Each row has two labels, one from each of two sets.
[ 42 -24 -11  39  -6  -4  15  33 -20 -33   0 -36   7  15  27 -65 -14  13
  16   2  12 -11   9]
mup & B
[ 67  34   6 -33  -5 -19  23  -1 -25  25  31  -1 -20  24  26  33  10 -31
  38   3  20  55 -14]
kuza & S
[ 76   4  22  40   0  -4 -23 -66 -47 -14  30 -13  29 -20 -16  -3  15 -19
 -18  21   1   7  -4]
Maf & B
[ 24   8  67 -21  15  38  90  -6   4  27 -36  18   2 -15 -41  21   6 -39
  42   9  24  58 -41]
kogo & S
[ 14  37  17 -22  -3 -15 -26  12 -27  66  -6   9  11  19  -8  21  13 -29
  33   5   4  38  -9]
mup & B
[ 61   0  24 -28  -9 -22 -70   3  -7   5  61  15 -11  12 -45  -3  34 -14
  33 -11 -38 -20  -8]
mup & S
[ 50 -17 -18 -13  -6  -4  27  -5 -10  19  75  12   4 -18 -58  23   9  -5
 -10   5  31 -19   8]
kogo & B
[ 46  15 -17  -8   0   4   0   5 -25  10  27 -25 -10  16  14  26   8 -35
 -14  10  29  26  22]
Maf & S
[-63   4  29 -20  -3   2 -42   6 -19  44  21  21 -23   4 -16 -25 -10  34
  28  -8  11  -4   8]
mup & B
[ -9  28 -77   1   6 -19  14  23 -29  -4  -4 -28  21  27  55  -2  -8 -16
  23  -4  20  36  16]
kogo & B
[ 75  -2 -47  -9 -44  -6  55  18 -31  40  40  -9  19 -10 -39  33  44 -66
 -29  40  79  53  -6]
kogo & B
[ 35  18   7 -21 -11  -6 -25   6   5   5  35   0 -18  12  18   4 -13 -23
  34   8   2  33  -8]
mup & B
[ 41  -6  50 -45  -9  -1 -18   0 -52  40  66  47 -17  -1 -76 -56  25  52
  44  25  10 -48  19]
kuza & B
[ 71  16  28  -7 -15   2 -48  11 -49  24 -17  22 -15  23 -49 -38   3  20
  36   4 -13  59  10]
mup & S
[ 33   6  15 -19   8   5  39 -18 -19  37  22  17 -18   5  12  19  -1 -59
   9  -2  24  11   1]
kuza & B
[ 84   9  -6  24  13  -2   8  -9 -30 -47 -16  -3  10  18  -1   3  12 -44
 -19  69   4  10  -6]
Maf & B

Each row has two labels, one from each of two sets.
[-24   9 -27 -16 -14  40 -65   0 -11 -13 -12 -26 -69  12 -33  13   0  37
  -6 -41  -4 -32  20]
Bal & Riket
[-22  -5  -9   4  -7  53 -29  -4   5  12 -26 -30 -29  11  23  29  17  21
   6 -23  33 -45  14]
Bal & rog
[  -1   -2    2   -3  -40    8 -122  -18    5  -22    3   -5  -14    3
  -52   -6   -2   -6   22    3   20    6  -14]
ges & Nise
[ -23   11   12   22  -13   16 -125  -25    3  -30   -3    9    1   -4
  -89  -12  -14  -25   16  -20   51    6   10]
ges & Nise
[  24   29    0   -2  -24   29 -125  -18  -15    8    1   -9  -14   -6
  -72  -17    4   16   21  -12   35    6   -7]
ges & Riket
[  14   -4    3   15    1   14 -105  -13    1  -10  -24  -13   -4    8
  -23  -24   -9    7   16    9   20   15   12]
ges & Riket
[  -9   -8   21  -19   11   -9 -116    1   14  -12  -33  -18   -2   -5
  -31    3   10   11  -35  -35  -11    6   38]
ges & Nise
[-35 -17  35  -3 -12  65 -36  -5  -1 -14   4  23 -10   2 -23   1  18   2
   8 -32  18 -40  23]
Bal & rog
[ 16  42 -13   8 -14  16 -80  -1  -3  -1   3 -19  -7   1 -86   5  27  88
  31   5  56 -25  -4]
ges & Riket
[  3  -6   6 -11  -1  11 -77  21 -24   0   2 -10  21  -9 -52   6  31  11
  27 -22  -1 -12  22]
ges & rog
[  19   26   14    4   -5   14 -125  -15  -19   -3    5  -39   12   -9
  -56    4   43   16   22  -24   39  -34   20]
ges & rog
[ 32 -12  11   3   1  27 -62   1 -13  -4   6 -25  18 -18 -32  -7  20 -10
  28  -6  13 -12   7]
ges & rog
[-10 -18  -7  29 -19  20 -91  -6  -7 -26  -3   5  16   8  52  11  -1 -21
  10   1  68 -34 -18]
ges & rog
[  -3   -8   20   19   -1    9 -119   14   -4   -9  -20  -20    9   -5
  -40  -11   -6    2    4    8   67    1   -1]
ges & rog
[ -7  -5  12   5  -5  12 -57 -16 -14  -6  21  -6  -3   1 -40  19  48  -3
  -1   0  60 -33  -3]
ges & rog
[-38   0  14 -15 -10  36 -60   5   2   3  23 -18  -1   4 -13  16  24  23
  -8 -11   2 -46  17]
Bal & togeg
[-42  22  -6   4  -8  32 -44 -11  14  13 -11  23 -22  -3 -43 -15 -47  16
 -22 -26 -25 -11   3]
Bal & Nise
[ -1 -15  19  -3 -27  -9 -94 -10  -9 -15  13 -39  21  18 -66   9  58  -7
   4 -15  37 -10   9]
ges & rog
[ 42 -14  20  31 -44  -3 -13   0 -17  27  18 -27  25 -12  -5  23  33  -7
   7  18  37 -10  -4]
ges & togeg
[ 15   3  -3   0   2  -5 -46   8  -7  -2  -1 -30  23  -7 -44   6  16 -15
  12   3  43   1  23]
ges & rog
[  20   28  -33   -2   19   10 -125  -14   12  -27  -11  -39    0    3
  -63    3   -3    8   -5   24    7   47   40]
ges & Nise
[-27  -8  -4  -9 -12   7 -51  -9  -9 -16  15   3  13  -7 -20   2  32   7
  -6 -26 -16 -38  19]
Bal & togeg
[-30 -14   6   5   5  -4 -21   4  -7   3 -15   4   5   0  10  21  31   3
 -19  -5  18 -37  -1]
Bal & rog
[ 15  17   1  11   1   5 -94   3 -26 -15  -1  -4   6 -30 -77  -2  19  25
   2 -16  34  -2  -1]
ges & Riket
[ -9 -18   7 -13 -26  24 -21 -38   0  -5  13   5 -12  22  29   9  20  16
 -10  -2 -20 -43   5]
Bal & rog
[ -17   28   -1   -1  -21   51 -101   -2   -4   -8  -19  -28  -28   25
   -8   -4    0   66   -9   36   38  -52   17]
Bal & Riket
[ 40  -5 -14   2   0  27 -97 -18 -14  -4   4 -34  -1  -7  -4  28  26  -6
  26   5  54 -29  29]
ges & togeg
[-43 -12  17 -28 -27  30 -33  -2 -23  -6  12  18 -24   6 -16   9   9  13
  -9 -27 -25 -38 -18]
Bal & rog
[ -12    8    3   10  -15   23 -125  -23   14  -11  -10   -7   -9   11
  -57  -21  -24  -23   29    5   63   -2   12]
ges & Nise
[  4 -18  11 -18   6  30 -69   0  -3  -7  -4 -15   7   4 -27  10  37 -21
  16 -38  -7 -32   0]
ges & rog
[-36  -2  13  21   0  46 -17   1  11  -4  -4  14  31 -22 -26  12  16  16
 -16 -10  27 -85  14]
Bal & togeg
[  11    9   -3   15    3   19 -125    6  -13  -28  -17  -30   -8    2
  -33   -4    7    8   31    4   33  -14   22]
ges & Nise
[ -5  23  -8  19   9  -7 -43   0   4  -2   2  -6   1  -5 -37 -12  -1   9
  24  17  59 -19 -32]
ges & Riket
[-47   5 -19  -6 -10  57 -63 -10   9  -9 -20  21 -52  36  15 -27 -22  53
 -13  -9   7 -32  18]
Bal & Nise
